Here is a tiny trained network, its code and every weight. The questions are about switching its units off for an input and a class, where a switched-off unit gives its printed mean instead of its output.

import numpy as np


def w(rows, s, z=0):
    codes = np.array(rows[::2]) - 128.0
    scale = np.full(codes.shape[1], s)
    scale[-1] = z or s
    return codes * scale


def f(y):
    return np.maximum(y, 0)


def log_softmax(a):
    a = a - a.max(-1, keepdims=True)
    return a - np.log(np.exp(a).sum(-1, keepdims=True))


def net(x, mask):
    res = np.array(x, float).reshape(1, 8) / 4 @ E
    y = f(res @ A[0][:, :-1].T + A[0][:, -1])
    res = res + np.where(mask, y, B[0][:, -1]) @ B[0][:, :-1]
    return log_softmax(res[-1] @ U[:, :-1].T + U[:, -1])


A, B = {}, {}
E = w([
[144,110,65,139,146,162,172,121],'x0',
[50,136,62,186,163,162,45,115],'x1',
[67,99,88,147,92,170,254,119],'x2',
[81,118,54,101,101,59,153,147],'x3',
[122,62,206,192,161,92,158,146],'x4',
[144,170,94,151,140,47,109,199],'x5',
[146,152,137,67,78,139,72,125],'x6',
[99,129,174,62,210,134,148,167],'x7',
],0.009)
A[0] = w([
[233,70,155,119,108,119,178,172,215],'N0',
[140,142,81,32,169,81,119,132,223],'N1',
[113,111,83,210,68,40,196,155,254],'N2',
[86,154,242,96,126,93,50,160,90],'N3',
[67,38,109,180,176,167,162,170,216],'N4',
[173,144,115,119,74,189,71,5,209],'N5',
],0.012,0.0038)
B[0] = w([
[84,182,237,164,124,162,207,109,209],'N0',
[76,188,107,125,220,103,130,187,210],'N1',
[88,60,63,96,121,4,148,183,250],'N2',
[164,180,183,72,98,52,69,202,223],'N3',
[40,181,110,116,70,144,111,35,241],'N4',
[87,125,118,92,13,101,159,46,220],'N5',
],0.011,0.013)
U = w([
[150,198,147,87,133,109,35,121,75],'0',
[89,210,122,141,197,20,83,240,189],'1',
[64,109,49,141,75,86,119,95,234],'2',
[143,90,38,106,190,89,91,118,3],'3',
[83,175,127,120,191,254,121,70,69],'4',
[139,106,114,210,166,176,111,177,11],'5',
[175,130,232,181,134,137,184,102,141],'6',
],0.0085,0.0038)

Each question gives the input, the list of numbers given to net, and the class t.
The units are the neurons (one row each of A and B). Each row of codes is followed by its name. A weight is (code - 128) times the scale printed after its matrix; where a second scale follows, it is the last column's (A, B and U).
mask holds one flag per neuron, in row order. A switched-off neuron (its flag False) gives its mean, the last column of its row in B, instead of its output. The means were averaged over made-up inputs and are rounded, as every weight is.
A unit's drop is (log p(t) with every unit on - log p(t) with that unit switched off) / (log p(t) with every unit on - log p(t) with every unit switched off).
The circuit of an input: a set's keep is (log p(t) with only the set's units on - log p(t) with every unit switched off) / (log p(t) with every unit on - log p(t) with every unit switched off). Starting from all 6 units, units are removed one at a time, each time the one whose removal leaves the highest keep (on an exact tie, the one counted first), for as long as the keep stays at least 0.8.
circuit, biggest first: the units of the circuit, biggest drop first
most important unit: the unit with the biggest drop
top k neurons: the k neurons with the biggest drops, biggest first
drop when u is switched off: that unit's drop, to one decimal
input [5,8,0,2,6,-2,-4,6], class 2: circuit, biggest first => (N4)
input [7,-1,-2,-7,-3,-1,3,4], class 4: top 2 neurons => (N2 N3)
input [-6,-4,7,-8,-3,-5,2,3], class 6: top 2 neurons => (N4 N2)
input [5,6,6,-2,6,-6,4,8], class 4: top 2 neurons => (N2 N5)
input [-5,-5,7,0,-4,-6,5,6], class 4: top 2 neurons => (N2 N3)
input [8,5,-7,-4,-4,0,6,1], class 2: top 2 neurons => (N5 N3)
input [-6,4,-7,0,-5,3,-2,-7], class 0: top 3 neurons => (N2 N5 N3)
input [2,-1,-5,-2,2,2,4,-2], class 0: top 3 neurons => (N2 N1 N5)
input [0,-5,-7,-5,1,2,-1,-3], class 6: top 3 neurons => (N0 N2 N1)
input [0,-3,2,-3,4,-7,4,-2], class 6: top 2 neurons => (N2 N0)
input [-7,-3,-1,1,0,-4,7,-2], class 0: top 2 neurons => (N3 N2)
input [7,-4,-4,7,3,0,1,-4], class 1: top 2 neurons => (N5 N4)
input [-7,-6,8,0,-8,-8,-3,7], class 4: top 2 neurons => (N2 N3)
input [7,-8,-1,-4,0,4,1,-2], class 6: most important unit => N0
input [1,-5,-7,1,6,-4,7,-5], class 6: drop when N0 is switched off => 0.6
input [-3,-1,5,0,4,-2,5,0], class 6: drop when N0 is switched off => 0.1
input [1,3,-2,-5,-2,-1,-8,4], class 4: drop when N4 is switched off => 0.0
input [-4,2,0,-8,-2,5,5,-2], class 0: drop when N1 is switched off => 0.1
